Each row is followed by its class number.
[ 197    8   59 -189 -238   60   38  195  545  -72  101 -204  177   77
   93  -61  160  106  -79  172 -181  169  131  -75  393  378  -20   58
  -48    9   35 -132  -44  136  130  163  127  112]	10
[  90 -147 -122  223   12  440  138  -83   55  169  -99  -72  171 -137
  108  157  490  191  269  179  368 -183   12  -39 -343 -231  -57 -174
   72  338 -190  284  444  144  136   82 -108 -228]	8
[-175 -136   84  310 -216 -352  253  -55 -275  -36 -182 -142  143 -293
 -118 -142   70  573   69  298 -176 -573  131 -116 -381    6  -60  164
  170 -520  339  -63 -124 -445  323 -279 -128   51]	9
[-312 -177 -154  160 -168  127  -24   78 -368  351   17  138  308  -54
  227  174  648 -448  -31   70  557 -329  470 -106 -454   48  109   24
  -55  324  -64  217  178 -164  127  157 -215  -89]	7
[-187   44   19  404  -21  -19 -137 -368 -227   51  -51  -91   -4  -21
  -71  231   56  -72  313  132  126  -45   80  101 -253 -140 -159  115
  276  -96    2    7  205  116  -52  -18  155  -13]	10
[-430 -298  -32 -195 -186  238   -6  -17    3 -181   71 -115   41   11
   30 -164  242  421   39  145 -228 -144 -227  -69  -11  -16   57 -142
  -51   43  131 -107  -90  230  451  210 -121  -21]	7
[-283 -361   15 -182  -91   61  180 -135 -242 -302  -99  365   94 -137
   -4  237  402  259   55   72  -77 -362  129 -100 -429 -197  263 -329
  103  158  204  130    0  244  425  446  -55  -97]	9
[  94  -28  -56 -205 -269  385    3  211  204   62  195 -136  242    2
  -79   23 -436  365 -182   98  -91   -4   44  -33   32  148   50   17
 -275  -20   52 -167 -238   70   83   28 -120   81]	3
[-117 -303  -60 -235 -349  334   21  544  269 -152  114  -41  481   46
   -2 -116 -113  239 -333  239 -314   44   29 -260  112  271  182  -98
 -431   73  -86 -284 -254   98  365  401  -29  127]	10
[ -35 -130  -93  138  -84 -121  115  313  -22   60   23  -31  201 -102
  169  -19  203  108    1  178 -113 -242  164  -41 -191  123    3 -162
 -235  246  132  -15   67 -190  104   75 -216  -30]	4
[ -41 -182  103 -279 -339  -51  -63   58   35  278  105 -190  211 -110
  437 -155  788    0 -160  167   -7   97  206  -46 -131  463   -3  171
 -217  241 -139  400  282  256  414  246 -180   17]	12
[-139 -175  185    2  -62 -102   70  172   81 -387  -27 -268  289  -47
  -80 -167  -49  421  -55   96 -232  -11   81  -89   15   59 -112 -151
 -298 -158  110 -223   -5  146  130   60  157  130]	1
[-267 -117  296  290  131  142 -178  -28 -228  330  -44 -104   96  259
  -40  -53 -465 -505 -324  -43  325  175   76 -260  151  252  -42  340
  152 -203 -389 -440  166   50   70  464  242   27]	1
[ -42   61  -80  -30 -308 -188   13  524  150  228   71 -143  240 -101
  159   62  -65 -175 -141  297 -113  112  305 -171  205  302   23   11
 -232  -93  219 -255 -262 -306  108 -163  -61   25]	9
[-358 -212  342 -165   41  -70 -119 -325  -21  399  -41  107 -167  145
 -148   96 -608 -584 -119  121   -9 -149 -232 -254  187  206   34  457
  475 -267  -84 -530  159  290  -15   69  161 -296]	7
[  67 -270 -213 -219 -164  286   64  379  348   13  154 -120  229   44
 -188  -18 -298  307 -203  348 -341 -250  -49 -169  202  111  173  -20
 -140   64  195 -117 -360  153  251  189  -87   11]	2
[-355 -152  198 -220 -143  -17   96 -104  258  -76 -122 -225   91 -111
  -12  -64  132  754   58  174 -237 -440  107   53   40   80  -13   -7
   11   64  414 -178 -140  172  156  252  -46  215]	5
[ -89  185  -69  369  -14 -127  165  185 -225  268   14 -114  -16 -169
  290  192  339 -187   22   72  343  143  502 -159 -296 -198   27 -236
   33  442  -98   70  292 -183  159  165  -56 -169]	8
[ 230  -22  113 -248 -340   59  -62 -309  -23 -114  153  -35 -203   -1
   -3  -47 -119 -159   58  216 -306  302 -203  182  102   60 -135  103
  -47    4 -252   77  161  422  218 -159  -34  112]	2
[-496  -13 -474  -20 -269 -302 -353  572  -73  433  272  -81  162   -5
  155 -147    7 -348 -335  257    8   56   20 -108  141  177  249  194
 -421 -150   81  -39 -478  111 -131  309 -273  280]	11
[  29   21   57  216  337 -301  -88  -29  -22  133   20   55   -5   78
 -198  156 -542 -479  -74    2  -20 -141 -228  -58  220   48   46   72
  480 -218   88 -155  129  -97 -218    8  230  -18]	3
[ 142 -277   16  -99 -424  262 -137   59  331  -25  -43 -262  172  175
   54 -232   73   25  -88  203 -288  289   23  -39   65  366 -233  148
  -47   39 -242  -59  436  175  184   13    6 -128]	7
[ 202 -131 -204 -121 -358   23  103 -145  198   37   50  -45  112 -125
   43 -228 -154  -84  230  155 -147  163 -107 -131   90  135 -169  221
  -17 -290   -2  -27  238 -107 -163 -140  -96  -76]	4
[-134 -115  159 -146 -523 -281   74   -2    3  500   19 -267  138 -211
  468 -286  547 -259   66   53  111  329  266  -99 -166  219 -102  254
 -250  269 -157   41  294  415  202  156 -205  116]	1
[ -31   95  -40  108  177  315   17  -47 -143  530   -1  -66   66 -240
   63 -130  177  -32  166  101  434  -47   12 -305 -192  -74   55  -31
  -67  399 -186  169  229   97  279  369   18 -196]	7
[  63  -43  209 -174   22 -162   47 -123   59  517  -93   72  171 -115
  191  131  124 -555  154  170  259  -44  281 -325    9  307 -141  -28
  326  328  176 -103  797  -78  184  143   46 -389]	11
[-303 -166  -76 -104  -27  270 -113 -297 -225 -223  -20  334 -142 -114
  -78   89  314  514   69  -73   -9 -364 -378  186 -348 -326  158 -425
  234   83  118  160   13  164  248  -71 -190 -214]	6
[ -33   13  238  266  130 -480  336  183  152  329 -128 -290  129  -36
  193  282 -494  -24  -42  137 -271  -95  384  -61  128  180  -14  389
  380 -292  268 -285 -104 -315 -148 -170   -1   48]	0
[-324 -393  -69 -289   65  255  -47  110   11 -101  122 -170   -3  133
 -120  -81  221 -124 -185  107 -122   12  -16 -120  -10  -84  188 -177
  -64   74  -85 -177 -173  318  335  445    5   59]	1
[  51   84  -13  410   55  163  226 -114   -9   43  -33 -205   -3  -10
  354  185  336  -10  123  -29  275 -228  284  -35 -185 -131  133  -33
  123  353  -96  159  279 -169 -275   82  -12  128]	6
[-576 -193 -128  -67  -35  291 -169  113 -147 -327  145   69   85   29
 -254  -73  -57  575  -60  283  -89 -543 -272   35   10  -52  155  -59
  -37 -167  178 -300 -409   -9  169  418  -53  317]	11
[-275 -295  -30 -191 -132  438 -129 -473  126 -427  -35  264  158   52
 -259  271   54  200  236  -25  -44 -304 -132   74 -187 -139   36 -297
  213 -177  220  -95   55  340 -137   98   56  -74]	0
[  14 -285  291   70 -212  227   94  -98  258 -292  -52 -242  119   55
 -223   91   89  325   11  130  -96 -146   58   14   -8  174 -188  -38
  134 -339   77 -356   11  -50  -41 -104  159   31]	1
[  -1 -237  332   20    6 -148   -2 -160  301  295 -255  -98   90   88
 -130  276 -247 -331   -3  248   95 -359  127 -127   71  195 -219  159
  540   17   85 -348  472   80  -52  -23  122 -265]	6
[ 145 -246  -11   73  109  133   44 -132  179 -138   16 -239   70  -24
 -291 -316 -350  266   22   18 -241   24 -398  -55   89   97 -152   76
  176 -624   50 -296  154 -201   -6 -203  167 -163]	12
[  54  -22   67  134  166  112   -7   -3 -126  313   37  -34   68  -79
  186   69  403 -200  -22   42  335  -79  169 -130 -229   53  -19 -145
   59  455  -55   78  431  -22   70  370   -8 -114]	5
[-356 -300  107   30 -155  -32  115  130   20 -239  -77 -237  -11  -37
   -4  -50  159  621   39  354  -77 -429    2  -81   10  -12   47  -28
 -281   -9  128  -88   13  266   77  141   25  131]	3
[ -98  224  -45  117   66  237   50 -247  -90  469  -48   87 -196  -79
  177   60  338  318  308  -92  418   17  110   37 -252  -10   37  169
  206  257   46  180  516  -70  -86  -41  -57 -374]	6
[ 153 -113 -222   46 -577  229   28   69  313    6   28 -222  314  -22
  244 -212  469  -66   34   39   92  211   80   -7  -19   62 -136  -44
 -424  177 -328  116  172   33  -43  -89 -240  154]	7
[ -19 -162 -234 -426 -214  291 -176  242  283 -187  130 -137   60  205
  158 -304  212  -94  -57  258 -357  191  -85  -98  194  199   80  -50
 -337  178 -136  -63  -70  372  364  255 -118   61]	4
[  13   59 -193  424 -140  401 -317   76 -105  333   76  -82  176  122
  147  131  355 -160  100   10  494   97  184   47 -354   30 -191  -62
   28  418  -80  -12  616  -37 -214  -41   -8 -270]	12
[-296 -110  148 -119 -224   56   40  -35   53 -226  -59   41 -107  -75
  215  -30  154  202  175   65 -163   38   36   65  -43  -15  159 -157
  -68  149 -153  -73   63  369  108   31    9    9]	7
[-198 -290  -95 -286 -113  162  -41  -54  228 -112    8  -36   77   96
 -189   19 -148  231 -180  198  -98 -375 -142 -127   56  109  113  230
 -147 -130   88 -102 -162  185 -106  501   -5  136]	5
[-323 -137  -96 -299 -194  283   17   23  188   40  148 -139   90  -47
 -113 -283 -288  371  -53  184 -440  -77 -251 -146  168   84  167  103
 -173  -49   68 -316 -484  195  401  419 -100  216]	3
[ -20  -95 -180 -202  -51  149   -5   50  124  -42   29 -135  141  -65
  -85  -27 -234 -200  142  247 -187  361 -319 -154  174  -20 -129  -81
 -234  -28  -96  -14  136  144  372  129   85 -149]	9
[-324 -302 -346 -156 -144  256   97 -282  -50 -314   29  220  203 -179
 -212   19 -168  411   81   58 -172 -460 -294  -88 -273 -403  361 -114
 -151 -322  162   33 -463  318   -5  363 -144  245]	0
[ 198 -254 -102 -252 -363  180  104   21  249  -17   14   30  224 -129
   98  113   76   21   81  209  -63  -73   58 -140  -69  188    3 -139
 -121  120  111    2  210   16  155  164  -63 -157]	4
[-400 -312 -165 -266 -362  111  100 -237 -138 -104   36  141  205 -188
  176   84  343  231  105   48 -158 -262   40  -32 -286  -54  233 -195
 -132   47  283  158 -125  137  327  306 -258   72]	7
[   1 -235   75  182 -122  -46  426 -143   40 -236  -55 -413  145 -265
  -85   42 -250  455   75  280 -264 -288  -55 -137 -112 -199 -154 -140
   30 -191   95  -10   69 -201  223  -64  -46   53]	4
[ 139   41   18  310  166  468  119   41  -65   81  -15   34  183  -44
  184  210  377  481  206  207  253 -370  286 -130 -336   28  -29 -227
  337  457  138   95  407 -204  373  205  -52 -313]	5
[-249 -148  116  -28 -144 -200  190 -332 -167 -173   22  295   40 -254
 -278  143  -46  439  181  -13 -153 -433 -214   78 -317 -121   87 -149
  210 -236  389  -88  -93  119  251  -18  -25  -83]	3
[  13 -106  208  -13  -47  144   85   82  132  123  -10  -35   80   62
   68  108  -80   69   23   54  108  169    0  -71  104  114  -46  181
  -14  175 -249   35  403  260 -180   80  102  -60]	0
[-179   49   34  179   19 -103  -70 -114 -219  211    4  103    2  -25
  191  498  321 -245   63  142  203 -165  346    7 -292  -45   72 -130
  501  345   83   97  319  -63  188  208  -29 -160]	6
[-189 -233 -225    6 -350 -220  -96  242  244 -172   47 -117  287 -107
  -91  -67  -19 -196 -102  236 -274 -153  -82   99   80   47  -55 -128
 -247 -309  114 -243 -428   -4 -120  -38 -143  310]	12
[-204  -35  -68   93  136  271   20 -113 -175  298   14   -5 -119  -40
  412   35  712  290  196   48  234 -236  177  -93 -431   25  173  -38
  157  376   89  104  418  -31  193  201 -176 -362]	8
[-249 -339  129  -29   93    8   85 -209 -102 -254  -27  -55  -19  -49
 -277  -30   43  376  -14  235  -77 -605 -208    2  -84  -88  -60 -153
   55  -73  199 -155  103   87  182  182   27   32]	4
[ 151  -63   82 -306 -203  266 -113    3  363   57  173 -293   36   95
   75 -193  455  233    6  292 -239  185  141    7  154  483 -195   81
   85   58   69  -94  158  196  493  138   -7 -105]	9
[-331 -226 -258 -174 -478  -54 -159   86   37  444   91 -290   -1 -115
   75 -236  282 -216 -176  279 -101  230 -216 -148  -64   23  117  333
 -300 -150 -413  183 -167  287  205   72 -264   98]	0
[-308 -126  236  106  -35 -163   -1  -72  105  359 -104  -50   74  -15
   35  182 -387 -514   21   91  261 -198   81 -257   89   65   41  237
  213   33  -74 -326  175  259 -430  335  131   79]	11
[  34 -164  119  196   19  218  -48  -33  264 -180  -89 -280  139  -13
 -190  -34   57  668    0  130  -94 -347 -241   15 -106   51 -252   53
   68 -188  128 -289    0 -168 -265  105   67   67]	1
[-423  -55  278  -92  153 -157  -19  -38  -61  223  -43   18 -132  127
   64  142 -425 -605  -10  141   47   62   69 -269  212   89  136  180
  204  -70  -57 -499  120  281  -35  304  186  -33]	10
[ -12   51  306 -177  244 -126 -120  109  186  287  -63  106   59   73
  -18  208 -529 -214 -136  144  -51   -9 -177 -215  346  224  -73  -78
  190  225   92 -330  464  119   86   19  170 -390]	8
[ -57  -68  229  216  -38 -503  120  161   28  453  -85 -186  175 -100
  228  237 -442 -436  -32  164 -136 -179  176 -190  -45  205   32  237
  356 -116  277 -413  126 -151 -118 -131   25  -49]	3
[-260  -79  184 -197  -35 -134 -116  174  185  164   -5  -18  315   96
  368  209   34 -515 -198  149   52   14  432 -335  155  414  -31   -5
  369  228  271 -331  227  111  208  726   90  -77]	12
[-429 -620  165 -114 -164  254  209 -329  -72  -38 -174  188  167 -136
 -281  145  295  528   35   61  165 -735 -186  -90 -364 -148  230 -103
 -106   30   72  146   77  448   95  367  -42  -20]	4
[-102 -109  -37   74 -259  487   13 -106   18  170  -68  -35   87    1
  397  141  399  -97  221   89  383  155   82  -93  -65   69   19  -12
  -14  491 -167   24  668  102   33  378  107 -112]	8
[-264 -312   88  -29   54   31  -58  128  247  350 -194 -126  293  231
   53  -13 -344 -408  -87  107   35  -91   81 -312  153  251    5  365
  -27  -13 -114 -236  214  304  -80  204   55 -193]	8
[-173   19 -180  222 -223 -162 -249  282    3 -127   95   86    0  162
  -94   40 -229 -260  -87  122   25   47   51  162   98   38  -59   91
 -117 -253 -105  -48 -149  161 -488 -235  -65  127]	12
[-384 -260    5 -374  -28 -219  152 -346 -257   23   22  290 -101 -238
   57  -37  691  342  448  -62  -72 -403  138  104 -382   43  194 -258
  -58  154  615  220   11  293  463  141 -207 -172]	0
[  -3 -327  -74   98  -44  -13  320 -327  -96 -375  -70 -192 -122 -266
 -175 -259 -163  403  310  156 -270 -344 -429    6 -181 -220  -47   17
   58 -523  196 -190   24 -231   11 -147   40   72]	8
[-194 -536  -60  -55 -363  358  182 -557  -99 -104  -54  355  323 -415
  -23  114  421  498  285  -77  101 -641 -150   62 -615 -114  154 -314
   25  -88  223  143  201    2  -58    8 -207 -149]	10
[ 172 -507 -103  -29   59   72  121  -90  -44 -482   38 -205  222   -9
 -141 -140  -47  575  -27  166 -415 -386 -144   48 -291  119 -125 -178
  -42 -349  293    6  195 -203  428  -22  -87 -166]	5
[-135 -104  340   87  -26  -28   73  102   44  318  -84 -157   11  155
   94  130 -309  -94   -8  220   63 -250  260 -195  217  392   14  279
  269  -18  166 -367  139  -91   72   81   84   -3]	9
[-322 -539   48 -125 -139  140  -46 -417 -156  -75 -108  257  135 -165
 -166  282  569   -4   -1   -9  244 -581  -96    1 -531 -198   60 -334
  274   35  198   47  192  212   38  271  -72 -175]	1
[  59 -165   66  542   52 -413  216   91   61  290 -165 -198  364   -8
  -94   23 -541 -646  -97   67  168   45  232 -320   47   41 -260  343
  260 -430 -168 -189  331 -260 -501   38   70   27]	8
[-191  164  182  359   43  -96   -6 -103  -26  535 -144  -56   83 -192
    8  132 -356 -540  108  -31  409  102 -123 -105  -51 -235 -198  131
  245   46 -268 -302  273  -54 -482 -118   43  -17]	10
[-184  222 -320  286  119  532 -296   97   -6  202  166 -254  -32  241
  230  -25  476 -259   83   37  581  118   80  -61  -78  -90  -15   -1
   43  347 -360  134  261   72  -72  153  -65  -99]	3
[ -91   41  175   13  275  698 -136 -113  -83  120   71   61 -208  219
  186  213  506 -208  157  -63  543   96  235 -102 -211  -57   32 -159
  394  575 -284  -48  501  243  -77  370  105 -273]	11
[-315 -221   10    4 -342   66  159 -256  -64   75  -49 -150  225 -130
  106   40  689  -39  157 -110  208 -332  115   -4 -468 -264   72  -34
 -208  189  -72  277 -160  234   49 -160 -330  166]	2
[-320   67 -219 -149 -365  241 -289   67  152  111  183  -97   34   65
  293 -323  412  234   72   85  -13  156   51  148   12  218   33  131
 -197   23 -171 -133   -9  121   22   35 -291  128]	11
[   2   17  120  275  160 -285  214  -14 -177  136   46 -304  168 -173
   94 -100  245  223   44   45  214 -112  245 -143 -151    0 -219  159
 -142  -76  149   23  216 -197 -150   84    9   85]	11
[  57 -218 -185  180 -147  211   50  134  -67  158 -101  -23  246  -79
  303  -30  526  211  137  168  227 -254  412 -110 -438  -81    7 -165
 -169  578   18  330  449  285   72  210 -179 -185]	4
[   0   21  301  208  253 -244  122  170 -350  438  -38  -77  -70  -27
   43   93 -377 -557 -110  120  255  219  227 -256   24   62  -19  108
  233 -109 -194 -125  329  -66  157  -84  111 -184]	9
[-458 -345   57 -158 -120   30   24 -110 -357  -24   43 -102  -90 -211
   46 -279  228  348   37  200 -156 -153 -368   -6 -140  -47  -44  -17
 -335   59   10  -65  -10  135  434  311 -133   97]	11
[-222 -285  -50 -158   55  183  -29 -332  -84 -276   77  198   23 -147
 -164   72  321  570  216   28 -227 -586 -223  141 -358 -170  229 -279
   67 -182  302   78 -495  324  204  162 -177   74]	4
[-114 -125 -227  117 -169 -134   75  481  205 -494  147  -76  361   70
 -112  118 -284  204 -224  246 -488 -222   51  -67   59  -30  149 -251
 -269 -159   74 -134 -500  -49   85   54 -136  251]	11
